Here is a tiny trained network, its code and every weight. The questions are about switching its units off for an input and a target symbol, where a switched-off unit gives its printed mean instead of its output.

import numpy as np


def w(rows, s, z=0):
    codes = np.array(rows[::2]) - 128.0
    scale = np.full(codes.shape[1], s)
    scale[-1] = z or s
    return codes * scale


def f(y):
    return y / 2 * (1 + np.tanh(0.7978845608 * (y + 0.044715 * y**3)))


def softmax(a):
    e = np.exp(a - a.max(-1, keepdims=True))
    return e / e.sum(-1, keepdims=True)


def log_softmax(a):
    a = a - a.max(-1, keepdims=True)
    return a - np.log(np.exp(a).sum(-1, keepdims=True))


def net(x, mask):
    ids = ['αβγδεζηλμξπστφψω'.index(c) for c in x.split()]
    T = len(ids)
    res = E[ids] + P[:T]
    r = res
    for j in range(2):
        rows = slice(3 * j, 3 * j + 3)
        q, k, v = (r @ M[0][rows].T for M in (Q, K, V))
        z = softmax(np.where(np.tri(T) > 0, q @ k.T / 3**0.5, -1e9)) @ v
        o = O[0][rows]
        res = res + np.where(mask[j], z, o[:, -1]) @ o[:, :-1]
    y = f(res @ A[0][:, :-1].T + A[0][:, -1])
    res = res + np.where(mask[2:10], y, B[0][:, -1]) @ B[0][:, :-1]
    return log_softmax(res[-1] @ U[:, :-1].T + U[:, -1])


Q, K, V, O, A, B = {}, {}, {}, {}, {}, {}
E = w([
[81,218,154,122,125,144,101,161,69,56],'α',
[44,75,116,93,120,54,194,171,247,91],'β',
[101,158,133,226,168,153,155,126,176,234],'γ',
[90,38,121,59,122,83,223,212,170,92],'δ',
[152,186,127,132,54,136,68,135,73,97],'ε',
[96,121,89,229,174,172,112,132,112,190],'ζ',
[150,107,114,174,163,181,186,134,81,253],'η',
[33,25,80,111,105,84,150,178,154,58],'λ',
[48,218,121,78,36,120,121,65,100,119],'μ',
[116,216,175,103,57,112,137,146,96,103],'ξ',
[80,2,104,61,95,97,189,119,102,62],'π',
[101,47,147,47,104,81,230,124,195,72],'σ',
[106,109,106,222,159,165,121,28,121,189],'τ',
[90,148,115,207,222,201,160,98,90,188],'φ',
[84,17,112,101,54,52,164,143,204,93],'ψ',
[163,132,154,180,167,182,183,48,110,202],'ω',
],0.0085)
P = w([
[144,93,149,58,212,159,43,139,139,192],'0',
[101,76,200,181,78,196,147,151,126,117],'1',
[94,90,213,179,134,112,129,141,96,135],'2',
[171,166,78,90,172,149,119,140,171,119],'3',
[108,124,124,162,30,205,176,146,145,117],'4',
[120,145,149,180,138,12,162,121,69,129],'5',
[224,197,22,127,163,127,147,138,174,86],'6',
[123,160,84,202,37,147,218,133,120,92],'7',
[146,171,121,188,146,2,186,132,86,105],'8',
[223,188,33,142,120,96,170,120,157,111],'9',
],0.0055)
Q[0] = w([
[129,109,114,115,119,205,124,132,166,137],'h1',
[170,255,85,124,107,119,95,111,88,139],'h1',
[152,96,117,95,195,120,98,111,165,161],'h1',
[123,116,128,101,115,130,126,143,140,85],'h2',
[122,58,178,157,152,92,147,142,121,103],'h2',
[156,130,121,125,192,90,96,121,118,148],'h2',
],0.055)
K[0] = w([
[58,91,211,174,86,120,143,133,85,154],'h1',
[161,190,35,211,72,132,228,128,114,49],'h1',
[105,81,140,124,96,254,117,129,186,124],'h1',
[94,104,181,98,114,163,83,144,138,168],'h2',
[180,131,84,54,219,123,58,110,158,127],'h2',
[159,132,73,141,110,217,155,120,178,69],'h2',
],0.037)
V[0] = w([
[76,191,123,186,158,102,85,178,211,200],'h1',
[85,158,124,141,75,82,53,155,221,79],'h1',
[154,190,187,111,94,150,92,56,105,97],'h1',
[190,43,86,190,32,108,1,99,101,147],'h2',
[29,98,79,164,182,137,87,10,134,55],'h2',
[179,119,169,107,84,94,173,9,235,210],'h2',
],0.018)
O[0] = w([
[188,157,116,90,82,145,217,144,151,152,212],'h1',
[127,122,208,154,138,174,203,182,116,163,252],'h1',
[156,79,225,128,135,137,123,88,136,67,75],'h1',
[95,128,158,171,111,69,178,219,53,141,14],'h2',
[248,111,99,157,118,110,69,182,126,127,181],'h2',
[107,83,199,107,92,86,60,151,217,204,230],'h2',
],0.012,0.0016)
A[0] = w([
[170,187,182,183,118,136,58,160,95,151,80],'n1',
[162,192,136,108,80,118,86,166,86,86,215],'n2',
[157,131,142,191,170,163,144,112,101,122,29],'n3',
[111,81,108,79,121,88,129,165,141,8,69],'n4',
[145,104,170,81,107,68,103,183,126,21,66],'n5',
[162,98,158,174,101,106,191,145,144,46,84],'n6',
[98,131,127,55,84,70,141,185,140,89,2],'n7',
[108,60,117,80,115,95,145,104,170,82,10],'n8',
],0.014,0.0069)
B[0] = w([
[148,81,111,120,140,101,181,30,93,126,200],'n1',
[94,157,207,158,103,96,120,127,168,90,204],'n2',
[103,51,115,130,57,178,119,156,141,115,184],'n3',
[135,103,169,145,84,111,157,48,146,247,179],'n4',
[68,142,82,144,96,247,159,161,167,95,212],'n5',
[163,171,107,64,208,81,74,138,120,165,252],'n6',
[152,105,130,93,140,177,74,94,35,96,186],'n7',
[135,109,104,197,179,118,161,195,110,48,178],'n8',
],0.015,0.011)
U = w([
[53,144,233,84,99,209,122,93,148,57,239],'α',
[147,225,158,97,143,132,63,80,124,80,245],'β',
[98,223,100,152,192,217,101,78,77,178,101],'γ',
[113,61,125,101,136,67,79,183,198,91,147],'δ',
[95,82,91,19,45,95,183,168,214,151,98],'ε',
[156,84,146,138,65,83,164,107,170,106,90],'ζ',
[132,134,88,202,171,157,93,71,51,122,88],'η',
[18,129,29,48,108,92,151,124,159,97,91],'λ',
[214,178,122,253,213,252,89,164,133,206,92],'μ',
[70,120,155,191,133,150,31,97,164,211,72],'ξ',
[208,53,128,107,167,152,98,77,148,167,3],'π',
[179,96,68,80,112,170,140,153,109,78,80],'σ',
[123,107,153,204,208,122,210,141,114,178,111],'τ',
[138,117,101,226,124,205,151,144,103,133,74],'φ',
[143,207,121,222,121,137,142,197,95,115,201],'ψ',
[102,78,149,109,106,115,77,217,72,160,197],'ω',
],0.0043,0.0044)

Each question gives the input, a string of symbols that net reads in full, and the target symbol t.
The units are the heads (3 rows each of Q, K, V and O) and the neurons (one row each of A and B). Each row of codes is followed by its name. A weight is (code - 128) times the scale printed after its matrix; where a second scale follows, it is the last column's (O, A, B and U).
mask holds one flag per unit, heads first, then neurons. A switched-off unit (its flag False) gives its mean, the last column of its rows in O or B, instead of its output. The means were averaged over made-up inputs and are rounded, as every weight is.
A unit's drop is (log p(t) with every unit on - log p(t) with that unit switched off) / (log p(t) with every unit on - log p(t) with every unit switched off).
The circuit of an input: a set's keep is (log p(t) with only the set's units on - log p(t) with every unit switched off) / (log p(t) with every unit on - log p(t) with every unit switched off). Starting from all 10 units, units are removed one at a time, each time the one whose removal leaves the highest keep (on an exact tie, the one counted first), for as long as the keep stays at least 0.8.
circuit, biggest first: the units of the circuit, biggest drop first
unit that matters most: the unit with the biggest drop
k most important neurons: the k neurons with the biggest drops, biggest first
heads that matter: for each layer, one digit per head in row order, 1 if its drop is at least 0.15 and else 0, layers parted by /
input δ β ξ σ γ ψ ψ, target λ: unit that matters most : h1
input ξ λ α τ π β γ, target η: circuit, biggest first : (h1 n1 h2)
input ξ σ φ δ β ξ λ τ, target α: circuit, biggest first : (h2 h1)
input α α λ ξ γ φ, target α: circuit, biggest first : (h2 h1)
input α ξ ζ γ ε β ψ, target π: circuit, biggest first : (h2 n4 n6 h1)
input ζ δ ζ η μ β γ β γ, target ε: circuit, biggest first : (h1 h2)
input δ ψ ω, target γ: 2 most important neurons : (n3 n2)
input ζ β ψ ε ω ψ ψ ψ, target β: 2 most important neurons : (n2 n7)
input φ ψ δ λ ζ β β ω, target μ: circuit, biggest first : (h1 h2)
input ψ ψ β ω, target τ: circuit, biggest first : (h2 h1 n1)
input ψ ψ δ μ β π π σ α γ, target ξ: circuit, biggest first : (h2 h1)
input π δ ζ δ, target ξ: circuit, biggest first : (h1 n4)
input β λ γ α λ δ ψ φ, target γ: circuit, biggest first : (h1 h2)
input φ γ ζ ε ε μ φ ξ σ ψ, target ζ: most important neuron : (n4)
input τ ψ ω η φ ψ ζ, target β: circuit, biggest first : (h1 h2 n2)
input η φ ψ ξ σ φ α μ π, target η: 2 most important neurons : (n7 n8)
input ψ ζ λ ω ξ ψ ξ π, target ω: 3 most important neurons : (n7 n5 n1)
input ξ β β ξ β λ ζ γ λ, target τ: circuit, biggest first : (h2 n8 n4 h1)
input α τ φ π λ ζ α σ δ, target π: 2 most important neurons : (n4 n6)
input α π τ λ π λ μ ψ γ, target π: most important neuron : (n1)
input τ σ β α ξ π, target α: 2 most important neurons : (n5 n2)
input ψ τ ξ λ β σ φ β σ φ, target μ: 3 most important neurons : (n1 n2 n3)
input ω μ ψ β δ σ σ τ δ ζ, target ζ: heads that matter : 01
